Rows, each with its class:
8.8 3.4 -9.0 18.4 8.6 9.1 14.0 13.2 3.7 -16.7 -5.1 15.4 -12.7 5.6 5.5 -10.7 5.8 13.0 -5.2 -6.8 -24.8 7.8 -19.0 9.6 -9.6 -19.6 -8.9 16.1 -26.6 -3.9 -1.9 4.3 3.1 -0.7 -14.4 4.9 -4.9 2.2 | QM
4.7 4.7 -31.5 3.9 -5.2 5.3 12.0 -2.1 1.0 -7.7 4.3 -6.9 -8.4 2.1 9.4 1.7 -0.9 14.1 0.9 4.4 -8.0 -10.9 -20.9 5.5 -3.3 -59.4 -0.8 4.2 -22.1 7.0 4.1 1.8 1.9 3.5 -7.6 2.3 -31.2 14.0 | QM
-26.4 4.1 -5.8 17.6 -37.9 14.3 -5.6 6.4 21.1 -9.4 15.9 -21.2 -7.6 9.1 0.1 -32.1 -0.4 8.8 6.7 30.2 -36.0 -5.9 -12.6 19.5 18.7 -4.7 -8.2 9.7 -51.9 38.7 21.9 14.1 -2.1 3.8 -54.9 -33.3 -53.5 19.6 | QM
-11.3 7.2 -23.7 8.8 -21.9 4.9 10.6 -5.1 1.3 -13.3 12.7 -14.7 -7.6 -8.7 7.6 -2.3 -2.9 6.9 -8.1 16.3 -4.4 -8.5 -20.3 0.9 20.4 -18.9 -5.5 0.2 -33.9 11.7 6.1 16.0 3.6 -1.4 -22.3 2.2 -57.9 13.0 | QM
17.3 2.3 23.7 -4.5 22.6 -13.9 55.5 1.6 -2.3 9.5 -7.4 5.2 -2.1 -16.2 -17.0 3.1 4.8 -7.1 -17.7 -15.1 5.4 16.8 25.4 -12.9 -6.7 10.9 5.1 -4.9 5.3 13.1 -2.8 11.4 3.6 -5.4 16.5 -14.3 26.4 -21.6 | MD
-16.2 5.9 -7.1 3.8 -11.0 1.6 7.5 5.2 7.4 -11.2 2.7 -6.1 -3.0 8.0 1.9 -8.8 7.8 10.3 -6.1 18.6 -12.9 -9.3 15.4 14.3 19.0 -21.7 -0.4 0.8 3.8 15.4 2.3 6.9 11.8 5.8 -31.9 -8.9 -32.8 -5.4 | QM
-10.0 12.2 -4.4 3.3 2.5 14.3 12.5 19.7 20.6 -9.5 -0.9 -10.4 -1.7 10.9 -2.8 -27.3 6.2 20.3 -6.2 14.6 -30.6 8.1 6.3 21.7 10.7 -10.9 5.3 13.0 -42.1 20.3 9.9 18.4 6.7 0.8 -62.2 -3.4 -19.1 3.3 | QM
8.1 -4.4 45.9 24.8 22.0 -18.2 17.6 -32.0 -9.6 20.2 -15.9 -15.9 -9.8 -48.9 -5.6 16.4 -15.6 2.8 0.6 -14.4 19.5 -8.3 51.6 -89.1 -26.6 31.8 -13.4 35.0 21.0 7.7 7.8 -16.0 -2.3 12.5 89.1 -12.2 32.0 3.9 | HP
9.6 -0.1 7.3 -3.3 12.4 -15.0 -6.3 26.2 1.9 5.8 -3.1 7.6 -3.0 2.6 -5.8 -25.5 -7.6 6.9 -0.7 -12.0 -31.3 0.4 22.5 43.8 0.2 4.4 -6.1 11.3 6.1 -2.8 2.5 -0.5 7.5 -1.3 -24.6 -7.0 22.1 -30.8 | QM
-11.9 -0.3 -5.9 4.5 -7.5 -3.5 5.2 8.5 9.8 -6.7 8.2 -5.7 -2.2 5.4 4.5 -28.2 -12.4 6.7 8.2 6.0 -36.3 -5.3 1.2 12.9 -3.5 2.7 4.5 15.8 -24.6 8.4 17.1 9.0 -23.4 17.7 -20.0 -12.5 -15.1 4.8 | QM
11.7 -10.7 7.7 -3.6 9.2 -5.5 7.7 0.4 10.2 2.9 -8.3 -0.6 7.6 -2.7 -1.0 8.0 1.3 4.6 -8.7 7.0 -9.9 -14.1 -1.0 19.8 4.6 0.7 -6.1 25.8 -2.1 -42.2 -5.8 7.7 14.6 15.4 -14.6 -3.7 -1.4 -10.3 | QM
9.5 6.2 -11.5 -0.7 10.9 -17.4 -5.9 38.1 -14.3 2.7 -0.4 8.0 -1.1 10.4 -0.9 -19.9 1.6 -0.8 -12.3 5.2 7.5 12.2 20.9 58.7 -0.9 -10.1 7.6 -17.9 -5.6 -20.6 -12.1 1.1 23.2 8.2 -45.2 8.5 23.9 -23.5 | QM
